Here is a tiny trained network, its code and every weight. The questions are about switching its units off for an input and a target symbol, where a switched-off unit gives its printed mean instead of its output.

import numpy as np


def w(rows, s, z=0):
    codes = np.array(rows[::2]) - 128.0
    scale = np.full(codes.shape[1], s)
    scale[-1] = z or s
    return codes * scale


def f(y):
    return np.maximum(y, 0)


def softmax(a):
    e = np.exp(a - a.max(-1, keepdims=True))
    return e / e.sum(-1, keepdims=True)


def log_softmax(a):
    a = a - a.max(-1, keepdims=True)
    return a - np.log(np.exp(a).sum(-1, keepdims=True))


def net(x, mask):
    ids = ['γδζηθλξπσψω'.index(c) for c in x.split()]
    T = len(ids)
    res = E[ids] + P[:T]
    r = res
    for j in range(2):
        rows = slice(2 * j, 2 * j + 2)
        q, k, v = (r @ M[0][rows].T for M in (Q, K, V))
        z = softmax(np.where(np.tri(T) > 0, q @ k.T / 2**0.5, -1e9)) @ v
        o = O[0][rows]
        res = res + np.where(mask[j], z, o[:, -1]) @ o[:, :-1]
    y = f(res @ A[0][:, :-1].T + A[0][:, -1])
    res = res + np.where(mask[2:10], y, B[0][:, -1]) @ B[0][:, :-1]
    return log_softmax(res[-1] @ U[:, :-1].T + U[:, -1])


Q, K, V, O, A, B = {}, {}, {}, {}, {}, {}
E = w([
[104,155,133],'γ',
[137,93,79],'δ',
[140,233,154],'ζ',
[85,131,72],'η',
[126,75,121],'θ',
[149,131,181],'λ',
[223,97,149],'ξ',
[160,87,164],'π',
[197,151,229],'σ',
[154,158,8],'ψ',
[173,221,95],'ω',
],0.017)
P = w([
[109,129,168],'0',
[110,75,149],'1',
[251,158,137],'2',
[99,93,141],'3',
[210,160,127],'4',
[112,84,130],'5',
[217,163,126],'6',
[111,91,129],'7',
],0.016)
Q[0] = w([
[175,116,129],'head 1',
[54,77,98],'head 1',
[56,197,111],'head 2',
[44,88,250],'head 2',
],0.011)
K[0] = w([
[33,119,121],'head 1',
[158,113,57],'head 1',
[202,139,107],'head 2',
[216,1,242],'head 2',
],0.0085)
V[0] = w([
[124,95,204],'head 1',
[91,2,75],'head 1',
[53,145,146],'head 2',
[36,184,104],'head 2',
],0.0099)
O[0] = w([
[63,179,182,212],'head 1',
[139,55,133,1],'head 1',
[136,148,75,70],'head 2',
[254,137,5,39],'head 2',
],0.0094,0.0049)
A[0] = w([
[39,41,112,113],'neuron 1',
[159,151,176,109],'neuron 2',
[212,125,101,74],'neuron 3',
[9,58,34,1],'neuron 4',
[210,197,157,126],'neuron 5',
[195,208,138,95],'neuron 6',
[181,156,227,125],'neuron 7',
[113,14,196,60],'neuron 8',
],0.012,0.0073)
B[0] = w([
[122,62,175,167],'neuron 1',
[151,143,102,186],'neuron 2',
[100,164,123,162],'neuron 3',
[19,134,3,149],'neuron 4',
[93,107,127,215],'neuron 5',
[101,86,125,200],'neuron 6',
[142,145,109,248],'neuron 7',
[200,148,97,185],'neuron 8',
],0.016)
U = w([
[88,88,245,155],'γ',
[128,76,137,122],'δ',
[80,182,193,207],'ζ',
[28,102,144,2],'η',
[131,37,177,123],'θ',
[156,112,205,191],'λ',
[195,126,104,176],'ξ',
[171,76,187,192],'π',
[208,224,140,80],'σ',
[148,145,60,92],'ψ',
[89,141,152,100],'ω',
],0.012,0.0086)

Each question gives the input, a string of symbols that net reads in full, and the target symbol t.
The units are the heads (2 rows each of Q, K, V and O) and the neurons (one row each of A and B). Each row of codes is followed by its name. A weight is (code - 128) times the scale printed after its matrix; where a second scale follows, it is the last column's (O, A, B and U).
mask holds one flag per unit, heads first, then neurons. A switched-off unit (its flag False) gives its mean, the last column of its rows in O or B, instead of its output. The means were averaged over made-up inputs and are rounded, as every weight is.
A unit's drop is (log p(t) with every unit on - log p(t) with that unit switched off) / (log p(t) with every unit on - log p(t) with every unit switched off).
The circuit of an input: a set's keep is (log p(t) with only the set's units on - log p(t) with every unit switched off) / (log p(t) with every unit on - log p(t) with every unit switched off). Starting from all 10 units, units are removed one at a time, each time the one whose removal leaves the highest keep (on an exact tie, the one counted first), for as long as the keep stays at least 0.8.
units of the circuit, in order: the units of the circuit, biggest drop first
most important unit: the unit with the biggest drop
k most important neurons: the k neurons with the biggest drops, biggest first
heads that matter: for each layer, one digit per head in row order, 1 if its drop is at least 0.15 and else 0, layers parted by /
drop when u is switched off: that unit's drop, to one decimal
input σ σ η σ λ, target ζ: 2 most important neurons => (neuron 8; neuron 1)
input η η π, target ψ: heads that matter => 01
input ψ σ λ ψ ζ ξ, target ξ: units of the circuit, in order => (neuron 8; head 1; neuron 5)
input σ σ σ σ ω λ ω, target ζ: heads that matter => 10
input ξ λ δ, target σ: 2 most important neurons => (neuron 6; neuron 1)
input ζ η ω, target η: units of the circuit, in order => (neuron 6; neuron 5)
input σ σ δ σ γ, target ζ: most important unit => head 1
input η σ ω, target ψ: heads that matter => 01
input θ δ δ γ θ ξ, target ξ: units of the circuit, in order => (head 1; neuron 8)
input σ σ π σ σ, target ζ: units of the circuit, in order => (head 1; head 2)
input σ δ λ σ δ σ ψ, target ζ: units of the circuit, in order => (neuron 8; head 1; head 2)
input η γ ξ, target ψ: 3 most important neurons => (neuron 3; neuron 1; neuron 5)
input η π ζ, target ψ: 2 most important neurons => (neuron 1; neuron 2)
input σ ψ ψ σ ψ ψ σ, target ζ: most important unit => neuron 5
input σ σ π, target ζ: heads that matter => 11
input σ δ δ η σ γ ξ, target ψ: heads that matter => 01
input σ σ ζ λ θ, target ζ: 2 most important neurons => (neuron 8; neuron 1)
input ζ ζ ψ, target η: heads that matter => 00
input ξ ξ ξ, target σ: heads that matter => 11
input ξ σ π, target σ: most important unit => head 2
input σ σ δ γ σ η θ θ, target θ: 2 most important neurons => (neuron 1; neuron 8)
input η η ζ, target ψ: 3 most important neurons => (neuron 1; neuron 3; neuron 2)
input η ξ σ η η η σ, target ψ: 2 most important neurons => (neuron 3; neuron 1)
input σ π η, target ζ: drop when neuron 1 is switched off => 0.2
input σ γ ω, target ζ: drop when neuron 5 is switched off => 0.1
input ω ω ζ ζ η δ σ π, target π: drop when neuron 8 is switched off => 0.6
input ξ η σ ω γ η π γ, target γ: drop when neuron 1 is switched off => 0.6
input ψ γ θ γ λ σ σ σ, target σ: most important unit => neuron 8
